Below are the code and all the weights of a small trained network. Each question names an input and a class and asks about switching units off, where a switched-off unit gives its printed mean instead of its output.

import numpy as np


def w(rows, s, z=0):
    codes = np.array(rows[::2]) - 128.0
    scale = np.full(codes.shape[1], s)
    scale[-1] = z or s
    return codes * scale


def norm(h):
    return h / np.sqrt((h * h).mean(-1, keepdims=True) + 1e-5)


def f(y):
    return np.maximum(y, 0)


def log_softmax(a):
    a = a - a.max(-1, keepdims=True)
    return a - np.log(np.exp(a).sum(-1, keepdims=True))


def net(x, mask):
    res = np.array(x, float).reshape(1, 7) / 4 @ E
    u = 0
    for l in range(2):
        y = f(norm(res) @ A[l][:, :-1].T + A[l][:, -1])
        res = res + np.where(mask[u : u + 7], y, B[l][:, -1]) @ B[l][:, :-1]
        u += 7
    return log_softmax(norm(res)[-1] @ U[:, :-1].T + U[:, -1])


A, B = {}, {}
E = w([
[188,54,163,84],'x0',
[93,198,139,232],'x1',
[253,150,230,171],'x2',
[212,128,43,117],'x3',
[180,171,219,22],'x4',
[104,64,80,145],'x5',
[128,188,145,163],'x6',
],0.0037)
A[0] = w([
[104,139,130,144,54],'0.n1',
[71,109,73,36,43],'0.n2',
[155,215,83,99,35],'0.n3',
[27,106,203,68,83],'0.n4',
[15,135,64,255,202],'0.n5',
[186,59,174,85,6],'0.n6',
[194,214,189,200,34],'0.n7',
],0.012,0.0016)
B[0] = w([
[128,113,108,132,141],'0.n1',
[88,130,101,29,196],'0.n2',
[121,111,171,204,162],'0.n3',
[167,117,241,133,192],'0.n4',
[165,79,63,254,254],'0.n5',
[151,126,79,192,190],'0.n6',
[137,135,178,43,203],'0.n7',
],0.019,0.0091)
A[1] = w([
[86,254,128,120,26],'1.n1',
[50,175,55,233,4],'1.n2',
[101,169,185,114,22],'1.n3',
[126,192,157,153,67],'1.n4',
[66,232,101,59,73],'1.n5',
[101,214,121,124,70],'1.n6',
[44,180,228,90,70],'1.n7',
],0.0077,0.0019)
B[1] = w([
[86,91,145,120,130],'1.n1',
[146,191,185,188,251],'1.n2',
[132,180,139,127,175],'1.n3',
[125,103,136,131,145],'1.n4',
[139,139,75,149,162],'1.n5',
[159,94,137,108,129],'1.n6',
[105,247,154,182,236],'1.n7',
],0.013,0.0028)
U = w([
[92,120,48,48,4],'0',
[131,168,213,87,132],'1',
[161,93,87,244,228],'2',
],0.011,0.0029)

Each question gives the input, the list of numbers given to net, and the class t.
The units are the neurons (one row each of A and B). Each row of codes is followed by its name. A weight is (code - 128) times the scale printed after its matrix; where a second scale follows, it is the last column's (A, B and U).
mask holds one flag per neuron, layer by layer. A switched-off neuron (its flag False) gives its mean, the last column of its row in B, instead of its output. The means were averaged over made-up inputs and are rounded, as every weight is.
A unit's drop is (log p(t) with every unit on - log p(t) with that unit switched off) / (log p(t) with every unit on - log p(t) with every unit switched off).
The circuit of an input: a set's keep is (log p(t) with only the set's units on - log p(t) with every unit switched off) / (log p(t) with every unit on - log p(t) with every unit switched off). Starting from the 12 units with the biggest drops (on a tie, the unit counted first), units are removed one at a time, each time the one whose removal leaves the highest keep (on an exact tie, the one counted first), for as long as the keep stays at least 0.8.
units of the circuit, in order: the units of the circuit, biggest drop first
k most important neurons: the k neurons with the biggest drops, biggest first
k most important neurons of layer l: the k neurons of layer l with the biggest drops, biggest first
drop of u: that unit's drop, to one decimal
input [4,-7,-6,-6,-3,-3,-5], class 1: 2 most important neurons of layer 0 : (0.n4; 0.n5)
input [-2,-5,2,3,5,3,-6], class 0: 2 most important neurons of layer 0 : (0.n5; 0.n2)
input [-2,-6,-2,-8,-1,5,-6], class 1: 2 most important neurons of layer 0 : (0.n4; 0.n2)
input [-3,-4,2,6,1,1,7], class 1: 3 most important neurons : (0.n5; 0.n7; 0.n6)
input [-7,-4,-1,-4,0,-4,-3], class 1: units of the circuit, in order : (0.n4)
input [4,0,-3,0,5,2,-2], class 0: 3 most important neurons : (0.n2; 0.n5; 0.n3)
input [-3,-8,-1,6,0,6,8], class 0: 2 most important neurons : (0.n5; 0.n4)
input [0,-5,-3,3,5,0,7], class 0: 4 most important neurons of layer 0 : (0.n5; 0.n2; 0.n4; 0.n7)
input [1,-7,-3,-2,-4,1,6], class 0: 2 most important neurons : (0.n2; 0.n6)
input [1,-7,-2,1,7,-1,-2], class 0: 3 most important neurons of layer 0 : (0.n5; 0.n2; 0.n6)
input [-3,-6,1,7,-4,-8,6], class 1: drop of 0.n5 : 0.9
input [5,-8,-3,4,-5,-1,6], class 0: drop of 0.n5 : 0.3
input [1,1,-1,2,4,5,-1], class 0: drop of 0.n2 : 0.6
input [-7,-5,4,4,-2,3,-8], class 0: drop of 0.n5 : 0.8
